Below are the code and all the weights of a small trained network. Each question names an input and a target symbol and asks about switching units off, where a switched-off unit gives its printed mean instead of its output.

import numpy as np


def w(rows, s, z=0):
    codes = np.array(rows[::2]) - 128.0
    scale = np.full(codes.shape[1], s)
    scale[-1] = z or s
    return codes * scale


def f(y):
    return np.maximum(y, 0)


def softmax(a):
    e = np.exp(a - a.max(-1, keepdims=True))
    return e / e.sum(-1, keepdims=True)


def log_softmax(a):
    a = a - a.max(-1, keepdims=True)
    return a - np.log(np.exp(a).sum(-1, keepdims=True))


def net(x, mask):
    ids = ['αγδεζηλξπστφω'.index(c) for c in x.split()]
    T = len(ids)
    res = E[ids] + P[:T]
    u = 0
    for l in range(3):
        q, k, v = (res @ M[l].T for M in (Q, K, V))
        z = softmax(np.where(np.tri(T) > 0, q @ k.T / 3**0.5, -1e9)) @ v
        res = res + np.where(mask[u], z, O[l][:, -1]) @ O[l][:, :-1]
        u += 1
        y = f(res @ A[l][:, :-1].T + A[l][:, -1])
        res = res + np.where(mask[u : u + 4], y, B[l][:, -1]) @ B[l][:, :-1]
        u += 4
    return log_softmax(res[-1] @ U[:, :-1].T + U[:, -1])


Q, K, V, O, A, B = {}, {}, {}, {}, {}, {}
E = w([
[201,96,137,34,56,107,87,122],'α',
[107,127,143,112,119,169,67,210],'γ',
[134,88,184,129,88,90,231,95],'δ',
[206,60,146,218,188,82,123,184],'ε',
[119,176,64,161,43,170,173,93],'ζ',
[128,104,200,66,177,57,164,137],'η',
[137,157,126,100,57,92,130,176],'λ',
[168,100,102,103,180,173,91,139],'ξ',
[75,133,166,110,173,157,157,101],'π',
[204,57,132,237,100,183,29,170],'σ',
[87,179,69,161,125,161,86,172],'τ',
[97,117,98,156,120,254,160,74],'φ',
[153,149,80,115,161,97,166,57],'ω',
],0.0099)
P = w([
[119,159,107,97,177,146,133,112],'0',
[237,193,236,138,72,168,111,140],'1',
[109,140,102,83,148,144,127,124],'2',
[66,2,109,196,38,66,79,121],'3',
[114,137,97,85,130,131,137,132],'4',
[231,174,250,226,69,126,155,150],'5',
[117,120,97,90,125,133,136,132],'6',
],0.0095)
Q[0] = w([
[154,184,147,195,153,154,77,168],'L0H0',
[199,158,81,2,133,160,153,147],'L0H0',
[135,91,78,39,170,179,100,166],'L0H0',
],0.01)
K[0] = w([
[87,99,99,191,156,119,121,199],'L0H0',
[122,141,58,6,145,129,105,110],'L0H0',
[127,169,101,49,148,179,49,138],'L0H0',
],0.012)
V[0] = w([
[32,187,144,69,164,165,116,70],'L0H0',
[131,96,166,183,191,186,15,66],'L0H0',
[71,253,84,99,118,202,44,144],'L0H0',
],0.0049)
O[0] = w([
[146,73,110,252,131,80,149,205,104],'L0H0',
[131,99,53,31,72,72,214,198,47],'L0H0',
[164,118,151,228,228,68,212,154,243],'L0H0',
],0.0043,0.0011)
A[0] = w([
[114,87,85,161,178,240,178,117,2],'L0N0',
[100,254,36,124,147,47,147,131,100],'L0N1',
[114,158,73,72,171,38,204,192,109],'L0N2',
[96,194,80,119,151,126,70,168,118],'L0N3',
],0.0078,0.0062)
B[0] = w([
[105,141,209,121,58,134,10,46,144],'L0N0',
[125,132,173,196,132,130,131,92,236],'L0N1',
[116,181,153,154,127,105,67,80,253],'L0N2',
[143,106,132,166,114,162,98,164,212],'L0N3',
],0.013,0.0015)
Q[1] = w([
[103,34,3,160,86,209,162,125],'L1H0',
[55,72,72,125,131,62,73,160],'L1H0',
[61,110,104,120,106,61,149,47],'L1H0',
],0.013)
K[1] = w([
[193,110,95,163,162,252,190,119],'L1H0',
[249,230,254,111,152,172,101,232],'L1H0',
[174,211,218,124,117,109,210,53],'L1H0',
],0.012)
V[1] = w([
[210,103,177,83,133,34,94,96],'L1H0',
[41,139,239,72,145,70,196,120],'L1H0',
[80,200,142,155,80,140,91,250],'L1H0',
],0.011)
O[1] = w([
[232,121,149,112,178,86,88,15,171],'L1H0',
[64,85,254,112,93,88,190,45,78],'L1H0',
[54,211,171,101,125,70,95,208,254],'L1H0',
],0.0093,0.0034)
A[1] = w([
[163,82,45,26,186,126,226,113,107],'L1N0',
[133,115,161,254,149,166,44,124,112],'L1N1',
[170,67,120,236,111,105,129,207,255],'L1N2',
[198,120,192,185,42,71,50,162,71],'L1N3',
],0.0057,0.0048)
B[1] = w([
[2,142,158,78,83,134,154,199,143],'L1N0',
[170,127,225,146,85,69,130,105,186],'L1N1',
[139,95,98,121,143,73,186,163,254],'L1N2',
[72,151,146,146,202,191,171,78,227],'L1N3',
],0.0098,0.0057)
Q[2] = w([
[233,214,199,127,127,255,245,147],'L2H0',
[215,212,223,118,163,148,171,176],'L2H0',
[141,51,114,66,223,120,154,162],'L2H0',
],0.0065)
K[2] = w([
[33,2,20,170,73,60,33,88],'L2H0',
[29,120,91,167,182,31,37,86],'L2H0',
[159,101,128,117,202,104,141,170],'L2H0',
],0.0098)
V[2] = w([
[136,182,82,107,140,79,197,93],'L2H0',
[126,201,106,135,1,160,133,96],'L2H0',
[80,104,92,179,152,67,102,104],'L2H0',
],0.0089)
O[2] = w([
[171,171,177,210,146,48,56,179,228],'L2H0',
[166,196,136,255,61,215,111,129,5],'L2H0',
[74,76,93,137,115,85,56,124,233],'L2H0',
],0.0081,0.0013)
A[2] = w([
[113,133,142,182,242,185,124,77,81],'L2N0',
[112,130,2,80,151,174,80,188,48],'L2N1',
[229,114,174,141,154,131,139,42,2],'L2N2',
[199,102,173,150,71,92,61,230,53],'L2N3',
],0.0081,0.0072)
B[2] = w([
[19,242,11,92,193,157,205,79,180],'L2N0',
[115,37,232,205,165,178,43,172,240],'L2N1',
[49,61,36,173,117,156,60,100,254],'L2N2',
[78,160,53,102,53,11,87,1,254],'L2N3',
],0.0079,0.0035)
U = w([
[167,143,101,1,64,147,73,112,199],'α',
[64,112,132,96,99,157,87,160,80],'γ',
[138,41,200,138,66,97,202,131,129],'δ',
[196,108,81,109,174,77,193,148,170],'ε',
[144,109,88,174,121,146,210,166,183],'ζ',
[93,96,153,101,120,120,103,94,3],'η',
[184,215,230,181,167,116,87,96,149],'λ',
[167,113,150,160,201,173,112,149,126],'ξ',
[56,177,87,40,176,155,205,155,189],'π',
[195,62,149,175,94,100,104,114,76],'σ',
[131,152,85,108,54,85,137,120,80],'τ',
[102,137,157,140,74,208,100,108,97],'φ',
[134,173,62,150,199,154,122,107,96],'ω',
],0.009,0.0057)

Each question gives the input, a string of symbols that net reads in full, and the target symbol t.
The units are the heads (3 rows each of Q, K, V and O) and the neurons (one row each of A and B). Each row of codes is followed by its name. A weight is (code - 128) times the scale printed after its matrix; where a second scale follows, it is the last column's (O, A, B and U).
mask holds one flag per unit, layer by layer, with each layer's heads first. A switched-off unit (its flag False) gives its mean, the last column of its rows in O or B, instead of its output. The means were averaged over made-up inputs and are rounded, as every weight is.
A unit's drop is (log p(t) with every unit on - log p(t) with that unit switched off) / (log p(t) with every unit on - log p(t) with every unit switched off).
The circuit of an input: a set's keep is (log p(t) with only the set's units on - log p(t) with every unit switched off) / (log p(t) with every unit on - log p(t) with every unit switched off). Starting from the 12 units with the biggest drops (on a tie, the unit counted first), units are removed one at a time, each time the one whose removal leaves the highest keep (on an exact tie, the one counted first), for as long as the keep stays at least 0.8.
circuit, biggest first: the units of the circuit, biggest drop first
unit that matters most: the unit with the biggest drop
k most important neurons: the k neurons with the biggest drops, biggest first
top k neurons in layer l: the k neurons of layer l with the biggest drops, biggest first
drop of u: that unit's drop, to one decimal
input γ ξ φ γ π α ω, target ω: unit that matters most	L0N2
input φ π π ω π φ, target σ: circuit, biggest first	L1H0; L1N1; L2N2
input η ξ τ, target τ: 3 most important neurons	L1N1; L0N3; L2N3
input π τ φ α λ ξ, target ω: circuit, biggest first	L1H0; L2N0
input ε σ α τ α α, target γ: circuit, biggest first	L1H0; L2H0
input λ π ε, target ε: circuit, biggest first	L2H0; L1N2
input α ε ξ λ, target α: circuit, biggest first	L0H0; L1H0
input τ π λ ω λ π, target σ: 2 most important neurons	L1N3; L1N1
input π ω γ φ, target σ: circuit, biggest first	L1H0; L1N1
input π α ξ π ω φ, target δ: circuit, biggest first	L1H0; L2H0
input γ η δ ε, target η: 2 most important neurons	L2N2; L1N3
input λ α α ζ, target ω: circuit, biggest first	L1H0; L2N0; L1N3
input π φ ω σ, target ζ: circuit, biggest first	L1N2; L1H0
input φ τ α π, target γ: circuit, biggest first	L1H0
input τ ζ ξ ε, target τ: circuit, biggest first	L2N3; L1H0
input λ π π π φ, target φ: circuit, biggest first	L0N0; L2H0; L1H0
input π γ λ σ λ ξ τ, target τ: 4 most important neurons	L1N1; L2N3; L0N1; L0N3
input φ π τ δ λ γ, target φ: 3 most important neurons	L2N2; L1N2; L1N3
input ε γ π δ λ τ, target φ: 2 most important neurons	L2N2; L1N2
input ω δ φ λ, target φ: unit that matters most	L0H0
input α σ λ λ, target ξ: top 2 neurons in layer 2	L2N1; L2N3
input δ ω γ ω α ω ω, target ω: 2 most important neurons	L2N0; L2N2
input ζ π α λ σ, target σ: 3 most important neurons	L2N1; L2N3; L1N1
input π π ε π, target δ: top 2 neurons in layer 0	L0N2; L0N3
input ξ σ ε φ λ τ ζ, target ζ: top 2 neurons in layer 0	L0N1; L0N2
input ω π γ λ, target δ: drop of L0N3	0.1
input η γ α π λ τ, target δ: drop of L1H0	0.5
